A =
122  152  116  136  130  122  130  124  133
107  123  115  144  130  127  127  128  136
123  127  123  132  130  139  125  134  133
123  138  134  122  130  123  124  133  120
147  109  129  123  130  134  129  132  121
124  114  128  126  130  122  116  133  126
123  140  122  127  130  125  137  121  131
132  156  128  107  130  124  142  121  142
142  122  129  121  130  135  129  136  124
Give the smallest entry in the last row.
Answer: 121
The entry just right of the centre entry: 134
Give the entry directly below the centre entry.
Answer: 130
Give the largest entry in the last column.
Answer: 142
Give the entry just right of 109.
Answer: 129
Give the third entry, reading row by row.
Answer: 116
Give the smallest entry in the first column.
Answer: 107
Give the largest entry in the last row.
Answer: 142
The 3rd largest entry is 147
The bottom entry of the column that holds the largest entry -> 122
The fifth-last entry, reading row by row is 130
Give the first entry on the main diagonal.
Answer: 122
The top-right entry is 133
Give the first entry in the row that holds the largest entry.
Answer: 132
The last entry, reading row by row -> 124
Give the entry just left of the centre entry.
Answer: 123
Give the second entry from the end, reading row by row.
Answer: 136
Give the entry just right of 144.
Answer: 130
The smallest entry in the last column is 120
The entry just right of the largest entry: 128
Give the second largest entry.
Answer: 152
The 3rd entry on the diagonal from the top-right corner: 125
The centre entry is 130
The second entry on the diagonal from the top-right corner -> 128

[156 123 154 126 127 122 145]
Which number is the first entry from the left?
A: 156
Which number is the 3rd entry?
A: 154
The fourth entry: 126

[[124 100 141 113 125 117 103 154]
 [153 142 145 153 117 136 125 146]
 [146 143 111 146 129 144 112 105]
 [131 111 112 130 105 141 153 108]
 [101 129 146 114 156 113 139 147]
 [144 129 129 134 117 122 113 114]
 [117 112 124 152 116 134 102 110]
 [107 118 105 108 135 136 152 144]
 [126 144 105 144 120 116 118 155]
 [104 130 123 122 108 107 132 146]
 [151 125 118 156 106 153 104 140]
 [104 132 140 133 123 149 121 103]]
Rows and columns are numbered from 1.
The entry in row 1 and column 3: 141
Read off the entry in row 3 and column 2.
Answer: 143
Read off the entry in the bottom-right corner.
Answer: 103
The smallest entry is 100
Read off the entry just left of the smallest entry.
Answer: 124
The entry in row 3 and column 1: 146
Read off the entry directly above 110.
Answer: 114
The entry in row 2 and column 1 is 153
The entry in row 2 and column 3: 145
Read off the entry directly above 151.
Answer: 104
Read off the entry just right of 135.
Answer: 136
Read off the entry in the bottom-left corner.
Answer: 104
The entry in the top-right corner: 154
The entry directly below 143 is 111
The entry in row 2 and column 2 is 142
The entry just right of 106 -> 153

data = [128 149 124 147 122 122 113 140 121 125]
The entry just right of 147 is 122
The entry just left of 124 -> 149

Read these off the matrix that follows.
1) What is the fourth entry in reading order?
2) What is the 1st entry on the main diagonal?
3) What is the bottom-right entry?
4) What is the fourth-last entry, reading row by row?
5) What is the smallest entry in the first row?
6) What is the 1st entry on the diagonal from the top-right corner?
7) What is the largest entry in the first row?
8) What is the entry directly below the largest entry?
[[116 138 133 121 132 107 122 134 145 117]
 [133 143 129 122 123 121 122 135 126 112]
 [120 126 132 122 136 133 125 131 135 130]
 [133 141 125 131 134 117 130 121 118 133]
 [136 136 129 147 122 121 121 108 117 124]
 [117 126 139 114 129 121 129 130 110 147]
 [134 128 129 142 124 135 119 130 126 126]
 [132 137 138 121 133 123 136 133 139 118]
 [119 124 132 118 152 115 114 135 116 134]
 [120 121 119 128 136 119 126 131 106 141]
 [121 138 130 118 127 113 128 146 134 119]
 [123 123 132 122 126 125 134 143 138 129]
 [133 133 137 132 129 117 132  98 124 129]]
1) 121
2) 116
3) 129
4) 132
5) 107
6) 117
7) 145
8) 136

Read these off the row that follows.
1) Give the entry just left of 98.
2) Give the entry just right of 146.
[146 109 140 133  98]
1) 133
2) 109

Questions about the table below. Rows and columns are numbered from 1.
1) The entry at row 3, column 1?
2) The entry at row 1, column 1?
3) The entry directly below the largest entry?
4) The entry in row 1 and column 2?
5) The entry at the centre?
6) The entry directly above the largest entry?
7) The entry at row 2, column 1?
8) The entry just right of the centre entry?
[[124 129 131 123 135 132 145 121 122]
 [107 102 126 148 128 105 133 134 131]
 [129 118 107 121 102 114 113 134 134]
 [123 133 120 126 117 127 127 140 139]
 [126 126 126 127 128 126 125 122 122]
 [149 129 113 106 113 130 114 114 114]
 [130 130 130 115 137 135 146 107 110]
 [126 121 130 128 129 124 127 125 127]
 [149 146 135 103 142 151 133 100 103]
 [126 123 141 144 142 126 122 128 128]
 [118 135 118 124 112 127 118 143 142]
 [110 112 101 117 100 108 132 130 128]
 [128 126 129 128 128 126 118 124 125]]
1) 129
2) 124
3) 126
4) 129
5) 137
6) 124
7) 107
8) 135

[[134 130 133 130 120 120 131 124]
 [131 134 125 129 109 134 118 136]
 [133 126 128 137 120 123 127 118]
 [133 128 138 130 125 112 134 114]
 [133 126 131 128 125 130 119 125]
 [129 137 125 137 101 121 132 128]
 [137 117 134 124 147 123 134 117]
 [136 120 125 123 136 139 119 133]
 [137 117 129 124 145 130 130 123]
 [131 129 142 132 122 105 139 108]
 [132 131 134 132 116 114 135 120]
 [134 125 129 126 127 134 117 129]
 [136 123 136 129 133 118 131 115]
 [133 131 127 129 118 124 132 131]
 [134 130 133 130 120 120 131 124]]
Which number is the 2nd largest entry?
A: 145
The smallest entry in the last column is 108
The 2nd entry on the diagonal from the top-right corner -> 118
Which number is the second smallest entry?
A: 105
Which number is the entry just left of the largest entry?
A: 124
Which number is the 1st entry in reading order?
A: 134
Which number is the entry in the top-right corner?
A: 124
Which number is the entry just left of 109?
A: 129
The entry in the bottom-right corner -> 124
The 4th entry, reading row by row is 130
The first entry in the row that holds the largest entry is 137
Which number is the bottom-left entry?
A: 134
Which number is the entry just right of 116?
A: 114
Which number is the first entry in the row that holds the smallest entry?
A: 129
The third largest entry: 142
The entry just right of the smallest entry: 121
The entry directly above 105: 130
The fourth-last entry, reading row by row -> 120
The top entry of the column that holds the largest entry -> 120
The 3rd entry, reading row by row is 133
The 2nd entry on the main diagonal is 134
Which number is the last entry in the row that holds the smallest entry?
A: 128
Which number is the entry directly above the largest entry?
A: 101
Which number is the 3rd entry on the main diagonal?
A: 128
Which number is the largest entry in the last column?
A: 136

x =
[[128 128 129 120 127 124 125 138 135 127 121 128 130 132]
 [128 129 133 138 122 126 127 127 126 127 124 126 126 129]
 [128 129 133 120 122 129 129  99 127 128 122 126 128 129]
 [125 127 129 135 129 129 125 139 138 124 133 127 130 128]
 [129 129 120 123 129 131 123 126 130 129 123 123 130 122]
 [128 126 129 130 124 123 125 129 131 126 118 128 126 129]
 [130 130 128 131 127 126 126 138 130 130 123 129 128 128]
 [128 128 122 129 128 129 127 130 120 128 120 131 129 125]
 [128 129 134 135 124 129 126 139 124 128 136 126 128 124]
 [129 127 122 127 124 125 125 133 123 129 119 127 126 129]
 [130 128 125 128 128 132 126 135 142 130 132 132 130 135]
 [127 128 131 126 120 130 134 126 126 127 130 124 129 125]
 [128 129 132 128 129 133 124 129 135 128 135 132 127 118]
 [128 128 123 123 124 128 128 121 134 127 124 132 136 126]]
The bottom-right entry: 126
The top-right entry -> 132
The largest entry in the last row: 136
The bottom-left entry -> 128
The top-left entry: 128
Which number is the maximum?
Answer: 142
The smallest entry in the last row: 121
The third entry on the main diagonal: 133
The entry directly above the smallest entry: 127
The entry directly below the largest entry -> 126
Which number is the fourth entry, reading row by row?
Answer: 120
Which number is the 4th entry from the end, reading row by row?
Answer: 124
The third entry in reading order is 129
The smallest entry in the first column -> 125
Which number is the entry just right of the smallest entry?
Answer: 127
Which number is the entry just right of the largest entry?
Answer: 130
Which number is the entry just left of the largest entry?
Answer: 135
Which number is the last entry in the row that holds the smallest entry?
Answer: 129
The second entry on the main diagonal is 129
Which number is the 5th entry in reading order?
Answer: 127
The last entry in the row that holds the largest entry is 135
The top entry of the column that holds the smallest entry -> 138
